-5,19,-25,72,9,-9  (99)
22,-61,26,4,-46,-21  (207)
-85,31,-11,17,28,19  (181)
16,-35,23,9,16,16  (15)
71,-30,71,-22,71,-30  (159)
places (159): 71
1 3 5
places (15): 16
1 5 6

-30,-37,72,-41  (159)
-53,-53,-9,60  (207)
-21,-49,-75,27  (18)
-48,-48,-72,-72  (94)
-31,-46,74,-73  (15)
69,60,2,26  (195)
-41,-58,58,30  (34)
20,-44,-83,5  (76)
-25,-48,-73,29  (160)
55,73,7,25  (67)
22,-44,-82,4  (99)
places (94): -72
3 4
places (15): 74
3

-4,8,5,-2,-5,-23,20,27,-28,36,11,9,-4,2,-2,10,-7,83,-2,-19,1,-7,41,-27,8,2,-44,8,23,-17,-15,0,-5,36,-3,23,12,-10,23,-15,-1,11,14,-2 -> (67)
-4,8,5,-2,-5,-23,20,27,-28,36,11,9,-4,2,-2,10,-7,83,-2,-19,1,-7,41,-27,0,2,-44,20,14,-17,-15,0,-5,12,-3,23,12,-10,0,-15,-1,11,14,-2 -> (76)
-3,-9,4,3,-39,4,-25,13,25,-13,-5,-9,17,6,10,2,11,-4,-3,31,5,-12,17,-1,-16,-11,-7,1,-8,-14,-11,-4,14,-34,24,-8,6,16,10,57,-18,-19,4,10 -> (15)
-14,2,-3,-30,8,22,20,-1,-8,-4,-8,-12,-12,3,1,19,-15,-8,3,-36,20,-4,-9,27,11,-32,-20,-16,4,14,11,-4,-21,32,-4,52,14,11,7,-4,-10,18,-5,-1 -> (159)
-18,1,-1,-10,0,28,0,8,11,6,-11,-4,-10,12,-2,-26,-32,18,-20,-13,16,4,70,22,-19,-17,-2,20,-28,-17,6,-12,-5,-4,-5,31,-1,-8,4,15,43,-20,-4,6 -> (94)
places (159): -4
10 22 32 35 40
places (67): 23
29 36 39
places (159): -8
9 11 18

-16,-20,14,14,13,-7,34,-16,-11,-6,-4,-51,14,-5,8,15,82  (34)
-4,-20,-5,14,13,-7,22,-16,-11,-6,-5,-6,-6,54,-10,-6,42  (76)
1,-15,2,-6,-6,-9,-6,5,-6,2,26,35,35,59,-7,0,35  (18)
places (34): -5
14
places (34): 14
3 4 13
places (18): 35
12 13 17
places (76): -6
10 12 13 16

-64,-30,36,61 = (94)
-27,-31,-31,-31 = (195)
14,14,14,14 = (18)
70,69,69,69 = (67)
-32,-44,-47,51 = (76)
-16,-16,-16,-15 = (99)
-60,45,45,45 = (15)
places (195): -31
2 3 4
places (18): 14
1 2 3 4
places (67): 69
2 3 4
places (15): 45
2 3 4
places (76): -32
1
places (99): -16
1 2 3
find: -16,-16,-16,-15
(99)

18,-43,20,-42,22,20 -> (76)
20,-39,20,20,21,20 -> (159)
83,27,82,82,82,82 -> (207)
27,56,28,27,56,27 -> (67)
places (159): 20
1 3 4 6
places (207): 82
3 4 5 6
places (76): 22
5
places (67): 27
1 4 6
places (76): -42
4

-1,4,-84,75 = (34)
41,12,-5,29 = (67)
-25,7,32,7 = (76)
12,33,-64,11 = (94)
-18,12,-20,55 = (99)
-32,-34,-32,46 = (195)
-35,-21,-21,-21 = (160)
places (94): 33
2
places (195): -32
1 3
places (94): 12
1
places (76): 32
3
places (160): -35
1
places (34): -84
3
places (160): -21
2 3 4

-30,-3,-2,2,1,5,1,-39,0,-29,20,8,-55,1,8,-3,49,-30,1,15,1,8,1,-2,16,2,-30,1,8,33,-2,5,-1,4,26,-2,8,8,-2,10,25,17,-3 : (15)
-28,-18,0,-2,1,-6,9,-37,-1,2,22,12,-52,-1,-62,-21,43,24,-11,10,8,8,15,-8,14,-18,-22,1,8,33,-2,9,-18,5,27,1,9,-18,43,9,25,8,1 : (195)
7,47,-6,4,0,2,2,6,3,1,-6,-12,7,-1,8,1,-10,-16,-3,12,-17,-6,-19,12,-3,0,-5,4,-1,-16,0,-12,49,-3,-6,-6,-3,-3,-3,4,-11,25,0 : (207)
9,-15,4,-16,-1,-5,0,8,-1,5,12,-3,11,2,14,-26,-36,14,-2,-3,13,4,13,-20,-15,2,9,0,4,-11,3,9,-28,2,9,4,4,-5,5,2,-9,-9,1 : (99)
places (15): 8
12 15 22 29 37 38
places (207): 0
5 26 31 43
places (15): -30
1 18 27
places (195): 24
18
places (195): 8
21 22 29 42
places (195): 1
5 28 36 43
places (15): -2
3 24 31 36 39

-19,25,-16,21,1,7,-19,-23  (34)
2,26,65,65,2,2,5,2  (15)
13,69,30,-20,-23,66,-58,21  (195)
-9,24,-29,-6,-51,15,-9,-20  (94)
-18,-17,-22,-22,27,-6,23,27  (160)
places (15): 2
1 5 6 8
places (94): 24
2
places (160): 27
5 8
places (15): 65
3 4

-2,-19,14,-11,-23,9,9,-10,4,43,-7,37,9,-33,-23 : (15)
7,10,0,-30,-7,21,-16,-4,18,-18,-13,-60,2,24,18 : (34)
0,-3,6,6,12,-9,28,4,-3,-32,12,-31,-4,24,21 : (207)
9,16,16,16,-30,-21,-22,16,-21,1,-35,-27,-21,-9,0 : (181)
-27,-5,3,9,19,15,-8,18,10,8,13,7,-5,10,5 : (99)
17,8,-21,-36,-58,10,-26,5,3,7,-32,-60,12,27,-4 : (160)
16,-3,19,-2,-2,17,5,-14,8,13,-26,-1,-23,-2,12 : (18)
-11,-4,-32,24,13,36,-76,53,6,-12,41,-16,7,35,-1 : (67)
-3,9,-14,9,-3,9,13,13,-3,4,27,-10,47,22,13 : (94)
31,1,-13,42,-2,-58,-2,0,30,7,4,81,42,-32,-43 : (195)
1,-5,-21,3,-16,-3,1,8,4,-25,7,-31,-23,1,8 : (159)
places (94): 9
2 4 6
places (15): 9
6 7 13
places (181): 16
2 3 4 8
places (94): 13
7 8 15
places (181): -9
14
places (15): -23
5 15

40,54,12,-51,-3,-11,-33,-9,-43,-2,36,14 = (207)
18,29,3,-30,-21,2,-63,2,14,6,-84,24 = (159)
-8,-35,-10,-5,-9,-8,-24,-13,24,12,-64,-6 = (76)
7,48,17,5,9,10,24,17,-19,-12,63,11 = (181)
-12,-11,39,-3,-3,21,6,28,-11,12,-11,19 = (160)
18,29,35,-30,-21,2,-63,2,14,6,-84,24 = (99)
14,-67,-60,-35,2,-32,-31,-46,-24,-18,-31,-31 = (195)
-15,35,44,31,-6,24,6,35,33,21,-31,21 = (94)
18,29,35,-30,-21,2,37,20,48,29,-31,-6 = (18)
places (160): -3
4 5
places (195): -31
7 11 12

